Below are the code and all the weights of a small trained network. Each question names an input and a class and asks about switching units off, where a switched-off unit gives its printed mean instead of its output.

import numpy as np


def w(rows, s, z=0):
    codes = np.array(rows[::2]) - 128.0
    scale = np.full(codes.shape[1], s)
    scale[-1] = z or s
    return codes * scale


def f(y):
    return y / 2 * (1 + np.tanh(0.7978845608 * (y + 0.044715 * y**3)))


def log_softmax(a):
    a = a - a.max(-1, keepdims=True)
    return a - np.log(np.exp(a).sum(-1, keepdims=True))


def net(x, mask):
    res = np.array(x, float).reshape(1, 6) / 4 @ E
    y = f(res @ A[0][:, :-1].T + A[0][:, -1])
    res = res + np.where(mask, y, B[0][:, -1]) @ B[0][:, :-1]
    return log_softmax(res[-1] @ U[:, :-1].T + U[:, -1])


A, B = {}, {}
E = w([
[158,10,53,96,181,164,155,84],'x0',
[140,117,126,107,112,123,154,170],'x1',
[109,121,142,146,128,120,120,93],'x2',
[148,128,145,234,237,120,207,177],'x3',
[46,100,47,134,134,46,61,185],'x4',
[188,146,101,133,129,132,110,148],'x5',
],0.012)
A[0] = w([
[125,166,161,220,159,109,159,158,158],'neuron 0',
[78,94,73,156,128,73,103,149,146],'neuron 1',
[165,188,198,145,89,188,160,74,235],'neuron 2',
[116,65,41,75,102,191,113,63,160],'neuron 3',
[183,89,168,120,141,215,199,82,193],'neuron 4',
[152,147,177,90,26,183,106,151,252],'neuron 5',
[134,91,76,24,75,140,109,44,187],'neuron 6',
[118,62,22,161,155,68,128,132,111],'neuron 7',
[138,99,136,18,85,124,127,54,207],'neuron 8',
[117,157,107,131,103,77,70,165,137],'neuron 9',
[120,225,141,184,97,93,136,162,230],'neuron 10',
[160,73,80,102,137,188,204,80,155],'neuron 11',
[118,170,176,101,62,163,101,102,254],'neuron 12',
[77,112,63,127,163,20,64,177,202],'neuron 13',
[137,68,69,218,222,158,228,118,136],'neuron 14',
[145,115,201,214,118,109,184,172,202],'neuron 15',
[126,171,117,75,71,84,59,128,196],'neuron 16',
[158,1,56,116,162,163,141,78,198],'neuron 17',
[73,154,124,156,63,100,93,162,159],'neuron 18',
[108,165,182,122,112,190,146,115,186],'neuron 19',
],0.0096,0.0063)
B[0] = w([
[106,172,176,140,180,142,145,206,217],'neuron 0',
[86,113,81,150,97,101,119,189,202],'neuron 1',
[172,189,113,101,133,155,191,101,240],'neuron 2',
[140,85,113,133,77,186,65,164,226],'neuron 3',
[238,113,205,72,192,131,73,73,228],'neuron 4',
[149,176,86,86,80,125,175,47,226],'neuron 5',
[166,132,119,121,51,149,54,160,242],'neuron 6',
[83,83,80,187,117,144,149,149,215],'neuron 7',
[151,134,83,128,79,168,83,118,228],'neuron 8',
[83,125,170,138,91,81,123,152,176],'neuron 9',
[90,200,199,133,140,85,163,156,226],'neuron 10',
[161,67,182,153,164,156,56,85,208],'neuron 11',
[159,173,119,75,47,111,182,77,218],'neuron 12',
[2,68,119,204,97,55,126,143,248],'neuron 13',
[163,81,124,160,196,89,171,123,253],'neuron 14',
[126,186,142,121,215,128,129,142,224],'neuron 15',
[60,81,148,93,53,74,107,38,209],'neuron 16',
[179,16,100,147,128,186,112,148,254],'neuron 17',
[93,131,154,127,106,66,107,98,189],'neuron 18',
[133,156,145,107,119,163,170,108,188],'neuron 19',
],0.0093,0.015)
U = w([
[165,196,105,42,64,138,217,59,189],'0',
[164,221,188,66,220,144,203,164,168],'1',
[83,80,162,73,76,3,113,64,190],'2',
[63,174,161,192,181,58,127,203,147],'3',
[204,88,136,47,102,228,76,106,182],'4',
[200,52,188,109,245,124,112,91,75],'5',
[106,54,53,135,59,168,72,188,51],'6',
[128,2,69,207,171,114,237,146,6],'7',
],0.0076,0.0021)

Each question gives the input, the list of numbers given to net, and the class t.
The units are the neurons (one row each of A and B). Each row of codes is followed by its name. A weight is (code - 128) times the scale printed after its matrix; where a second scale follows, it is the last column's (A, B and U).
mask holds one flag per neuron, in row order. A switched-off neuron (its flag False) gives its mean, the last column of its row in B, instead of its output. The means were averaged over made-up inputs and are rounded, as every weight is.
A unit's drop is (log p(t) with every unit on - log p(t) with that unit switched off) / (log p(t) with every unit on - log p(t) with every unit switched off).
The circuit of an input: a set's keep is (log p(t) with only the set's units on - log p(t) with every unit switched off) / (log p(t) with every unit on - log p(t) with every unit switched off). Starting from the 12 units with the biggest drops (on a tie, the unit counted first), units are removed one at a time, each time the one whose removal leaves the highest keep (on an exact tie, the one counted first), for as long as the keep stays at least 0.8.
circuit, biggest first: the units of the circuit, biggest drop first
most important unit: the unit with the biggest drop
top k neurons: the k neurons with the biggest drops, biggest first
drop of u: that unit's drop, to one decimal
input [-2,-3,-3,6,0,-6], class 1: most important unit => neuron 13
input [0,4,-4,0,0,-4], class 0: circuit, biggest first => neuron 13; neuron 17
input [8,-7,-4,1,-8,4], class 5: top 3 neurons => neuron 14; neuron 4; neuron 11
input [8,-8,6,6,0,7], class 5: top 2 neurons => neuron 4; neuron 11
input [8,8,3,3,-1,1], class 5: top 2 neurons => neuron 4; neuron 11
input [6,-8,8,1,6,-8], class 7: top 3 neurons => neuron 14; neuron 7; neuron 13
input [4,-1,-4,1,-7,0], class 5: top 2 neurons => neuron 4; neuron 14
input [-8,3,6,-6,0,-3], class 0: top 3 neurons => neuron 5; neuron 12; neuron 13
input [1,-1,-7,8,0,5], class 5: top 2 neurons => neuron 14; neuron 2
input [1,8,-7,2,-6,-1], class 5: top 2 neurons => neuron 4; neuron 11
input [-2,-8,-2,1,-8,-6], class 1: top 2 neurons => neuron 4; neuron 16
input [-2,7,-5,-1,0,2], class 0: drop of neuron 13 => 0.4
input [-5,-6,1,-7,-2,-1], class 0: drop of neuron 4 => 0.0
input [-3,3,-2,-7,2,8], class 2: circuit, biggest first => neuron 16
input [0,0,-5,-2,-3,-5], class 0: drop of neuron 12 => 0.1
